Below are the code and all the weights of a small trained network. Each question names an input and a class and asks about switching units off, where a switched-off unit gives its printed mean instead of its output.

import numpy as np


def w(rows, s, z=0):
    codes = np.array(rows[::2]) - 128.0
    scale = np.full(codes.shape[1], s)
    scale[-1] = z or s
    return codes * scale


def f(y):
    return np.maximum(y, 0)


def log_softmax(a):
    a = a - a.max(-1, keepdims=True)
    return a - np.log(np.exp(a).sum(-1, keepdims=True))


def net(x, mask):
    res = np.array(x, float).reshape(1, 5) / 4 @ E
    y = f(res @ A[0][:, :-1].T + A[0][:, -1])
    res = res + np.where(mask, y, B[0][:, -1]) @ B[0][:, :-1]
    return log_softmax(res[-1] @ U[:, :-1].T + U[:, -1])


A, B = {}, {}
E = w([
[35,195,74,224,18,40,44,61,254,141],'x0',
[110,204,27,228,166,249,177,40,40,48],'x1',
[80,211,89,47,71,166,33,210,69,73],'x2',
[30,50,52,111,87,18,218,157,75,50],'x3',
[227,209,25,162,71,91,222,233,95,239],'x4',
],0.0051)
A[0] = w([
[100,41,106,40,179,75,244,191,18,47,113],'neuron 0',
[221,185,31,122,51,59,213,239,88,232,81],'neuron 1',
[49,56,203,77,170,125,68,69,147,46,31],'neuron 2',
[62,170,111,60,86,145,60,178,85,70,86],'neuron 3',
[170,78,137,181,161,96,189,85,168,179,27],'neuron 4',
[150,62,189,48,94,43,113,206,166,189,43],'neuron 5',
[29,189,62,229,16,49,29,58,251,160,73],'neuron 6',
[129,47,152,191,181,86,199,53,167,139,124],'neuron 7',
[254,186,237,87,225,253,75,132,107,204,155],'neuron 8',
[68,178,114,57,83,157,54,183,73,62,72],'neuron 9',
[105,40,130,184,158,53,213,72,151,124,148],'neuron 10',
[146,70,222,46,131,66,67,182,177,182,27],'neuron 11',
[46,69,202,80,167,138,67,68,139,51,11],'neuron 12',
[148,61,204,42,121,48,102,200,162,179,13],'neuron 13',
[53,68,197,84,165,137,68,73,135,50,4],'neuron 14',
[161,63,161,205,194,124,191,40,165,156,85],'neuron 15',
[122,211,35,228,208,242,208,33,36,25,52],'neuron 16',
[63,176,109,55,82,151,59,189,75,64,72],'neuron 17',
],0.0049,0.0018)
B[0] = w([
[176,112,47,86,151,12,217,22,246,4,205],'neuron 0',
[45,211,155,243,233,209,236,210,147,191,228],'neuron 1',
[83,209,144,221,217,175,216,194,121,187,193],'neuron 2',
[208,186,169,83,114,55,73,153,79,150,178],'neuron 3',
[196,203,199,95,125,97,76,199,73,174,162],'neuron 4',
[51,63,66,163,72,162,122,44,52,181,204],'neuron 5',
[236,33,12,160,242,50,146,79,174,66,255],'neuron 6',
[198,193,200,62,84,87,52,185,75,150,182],'neuron 7',
[156,140,53,76,133,9,239,18,243,3,244],'neuron 8',
[217,182,172,85,118,50,59,157,69,157,182],'neuron 9',
[189,206,212,52,69,68,66,179,109,125,185],'neuron 10',
[66,61,62,149,69,145,107,36,48,180,205],'neuron 11',
[80,202,135,223,223,176,221,182,121,182,188],'neuron 12',
[70,49,65,148,74,153,103,36,44,189,201],'neuron 13',
[81,198,130,224,220,177,217,185,123,183,184],'neuron 14',
[203,185,201,57,73,81,40,180,61,168,182],'neuron 15',
[40,26,77,121,37,187,58,28,17,217,240],'neuron 16',
[216,189,173,82,116,48,60,161,70,152,182],'neuron 17',
],0.0052,0.0079)
U = w([
[18,233,173,246,247,245,232,243,104,243,64],'0',
[9,4,71,114,3,220,39,15,7,236,46],'1',
[235,44,29,94,238,53,165,70,187,14,31],'2',
[241,241,250,20,30,85,7,243,31,195,77],'3',
[86,180,112,91,65,54,186,38,232,25,253],'4',
[86,38,197,84,52,228,77,227,232,46,236],'5',
],0.0055,0.0049)

Each question gives the input, the list of numbers given to net, and the class t.
The units are the neurons (one row each of A and B). Each row of codes is followed by its name. A weight is (code - 128) times the scale printed after its matrix; where a second scale follows, it is the last column's (A, B and U).
mask holds one flag per neuron, in row order. A switched-off neuron (its flag False) gives its mean, the last column of its row in B, instead of its output. The means were averaged over made-up inputs and are rounded, as every weight is.
A unit's drop is (log p(t) with every unit on - log p(t) with that unit switched off) / (log p(t) with every unit on - log p(t) with every unit switched off).
The circuit of an input: a set's keep is (log p(t) with only the set's units on - log p(t) with every unit switched off) / (log p(t) with every unit on - log p(t) with every unit switched off). Starting from the 12 units with the biggest drops (on a tie, the unit counted first), units are removed one at a time, each time the one whose removal leaves the highest keep (on an exact tie, the one counted first), for as long as the keep stays at least 0.8.
circuit, biggest first: the units of the circuit, biggest drop first
most important unit: the unit with the biggest drop
k most important neurons: the k neurons with the biggest drops, biggest first
drop when u is switched off: that unit's drop, to one decimal
input [-2,-5,-8,6,2], class 3: most important neuron	neuron 10
input [-3,-4,-1,-8,2], class 4: circuit, biggest first	neuron 8; neuron 6
input [6,-4,4,1,-2], class 2: 2 most important neurons	neuron 6; neuron 16
input [1,-6,-4,-3,-6], class 0: circuit, biggest first	neuron 2; neuron 12
input [7,-7,4,8,-8], class 0: circuit, biggest first	neuron 2; neuron 12
input [-6,5,2,-8,0], class 4: 2 most important neurons	neuron 8; neuron 6
input [-4,5,-6,8,-6], class 4: 2 most important neurons	neuron 0; neuron 1
input [0,6,0,6,3], class 1: 2 most important neurons	neuron 16; neuron 8
input [-5,-6,-4,1,-6], class 0: 3 most important neurons	neuron 2; neuron 12; neuron 14
input [7,1,-3,-1,6], class 2: 4 most important neurons	neuron 6; neuron 2; neuron 12; neuron 14
input [-8,-1,-8,2,-8], class 0: 4 most important neurons	neuron 2; neuron 12; neuron 14; neuron 6
input [1,2,5,-7,1], class 4: 3 most important neurons	neuron 8; neuron 15; neuron 7
input [2,7,-5,-7,-6], class 1: 4 most important neurons	neuron 16; neuron 1; neuron 0; neuron 15
input [-4,-2,-5,2,0], class 3: most important unit	neuron 6
input [-3,-7,-1,5,6], class 1: 3 most important neurons	neuron 5; neuron 13; neuron 11
input [8,-7,0,5,-5], class 2: 3 most important neurons	neuron 6; neuron 16; neuron 1
input [-5,2,4,-2,-6], class 0: drop when neuron 2 is switched off	0.5
input [6,-4,6,-5,6], class 0: drop when neuron 1 is switched off	1.5
input [2,7,0,2,0], class 1: drop when neuron 16 is switched off	0.4
input [-8,0,1,-5,0], class 2: circuit, biggest first	neuron 8
